data =
-43	-44	-44	-44	-43	-43	-43	-44	-44	-43	-44	-43	-44	-42
38	39	39	37	40	39	39	39	37	37	37	38	39	39
39	38	39	39	39	38	39	40	39	39	39	39	39	40
-43	-43	-44	-44	-44	-43	-43	-43	-43	-43	-43	-43	-43	-44
39	40	39	39	39	39	39	40	40	39	38	39	39	39
-43	-45	-44	-44	-44	-43	-42	-44	-44	-44	-43	-43	-43	-44
39	39	39	38	39	39	39	38	39	40	39	40	39	40
-43	-44	-42	-43	-44	-44	-43	-45	-44	-43	-44	-43	-44	-43
39	39	39	39	38	40	39	39	39	38	38	39	39	40
-44	-43	-44	-44	-44	-43	-43	-44	-43	-43	-43	-42	-43	-43
31	38	36	29	39	35	39	38	31	29	33	40	38	39
40	40	39	39	39	39	38	39	40	39	39	40	39	39
data[0][0] = -43
data[9][2] = -44
data[8][7] = 39
data[6] = [39, 39, 39, 38, 39, 39, 39, 38, 39, 40, 39, 40, 39, 40]
data[5][2] = -44
data[11][13] = 39
data[10][6] = 39
data[6][10] = 39
data[:, 8] = [-44, 37, 39, -43, 40, -44, 39, -44, 39, -43, 31, 40]
data[1] = [38, 39, 39, 37, 40, 39, 39, 39, 37, 37, 37, 38, 39, 39]
data[4][12] = 39
data[:, 2] = [-44, 39, 39, -44, 39, -44, 39, -42, 39, -44, 36, 39]
data[:, 11] = [-43, 38, 39, -43, 39, -43, 40, -43, 39, -42, 40, 40]
data[10][5] = 35
data[10] = [31, 38, 36, 29, 39, 35, 39, 38, 31, 29, 33, 40, 38, 39]
data[7] = [-43, -44, -42, -43, -44, -44, -43, -45, -44, -43, -44, -43, -44, -43]
data[9][6] = -43
data[1][4] = 40
data[3][8] = -43
data[0] = [-43, -44, -44, -44, -43, -43, -43, -44, -44, -43, -44, -43, -44, -42]
data[2][5] = 38
data[9] = [-44, -43, -44, -44, -44, -43, -43, -44, -43, -43, -43, -42, -43, -43]
data[1][0] = 38
data[4][4] = 39
data[:, 10] = [-44, 37, 39, -43, 38, -43, 39, -44, 38, -43, 33, 39]
data[9][0] = -44
data[6][0] = 39
data[7][13] = -43
data[6][7] = 38
data[0][13] = -42
data[2][1] = 38
data[10][1] = 38
data[:, 12] = [-44, 39, 39, -43, 39, -43, 39, -44, 39, -43, 38, 39]

arr =
[[-42  12  21 -20  -8  -3   3  18  45   5  28  26  16]
 [ 40 -48 -17  -2  42  24  13  -7  -3  33 -33 -16  21]
 [ 53 -47 -21   1  38  18   5  -1 -10  26 -26 -19  19]
 [-28 -14  -1 -13  21  35  30 -23   8   7 -37  11  16]
 [-37  -6   1 -14  14  34  30 -25   6  -3 -36  15  13]
 [-39   6  28  -3   1  -9   8   0  38  45  15   7  -3]
 [ 69 -34 -27   0  19   1 -17  23 -15  -8   3 -15  19]
 [ 17 -13 -18  -4  10  18   5  -5 -17 -21 -21  -1  11]
 [ 63 -44 -25   2  33  12  -3   6 -14  15 -18 -20  18]
 [-17  40   1   3 -39 -16 -15   6 -16 -53  21  11 -17]
 [-43   8  26 -13  -3  -6   6  10  45  28  22  18   8]
 [ 68 -39 -27   2  26   6 -11  14 -16   4  -8 -18  18]]
arr[-12][-13] = -42
arr[3][11] = 11
arr[-12] = [-42, 12, 21, -20, -8, -3, 3, 18, 45, 5, 28, 26, 16]
arr[5][-2] = 7
arr[11][-5] = -16
arr[9][-1] = -17
arr[-3] = [-17, 40, 1, 3, -39, -16, -15, 6, -16, -53, 21, 11, -17]
arr[-3][-4] = -53
arr[9][-5] = -16
arr[-5][12] = 11
arr[9][5] = -16
arr[:, -7] = [3, 13, 5, 30, 30, 8, -17, 5, -3, -15, 6, -11]
arr[-6][6] = -17
arr[3][8] = 8
arr[-5][-10] = -4
arr[7][10] = -21
arr[8][-4] = 15
arr[-10][-13] = 53
arr[10][-9] = -3
arr[-2][10] = 22
arr[5][9] = 45
arr[8][1] = -44
arr[-3][3] = 3
arr[1][-10] = -2
arr[-11][-6] = -7
arr[7][-7] = 5
arr[10][-12] = 8
arr[0][9] = 5
arr[7][-8] = 18
arr[:, 10] = [28, -33, -26, -37, -36, 15, 3, -21, -18, 21, 22, -8]
arr[6][2] = -27
arr[:, 1] = [12, -48, -47, -14, -6, 6, -34, -13, -44, 40, 8, -39]
arr[1][6] = 13
arr[11] = [68, -39, -27, 2, 26, 6, -11, 14, -16, 4, -8, -18, 18]
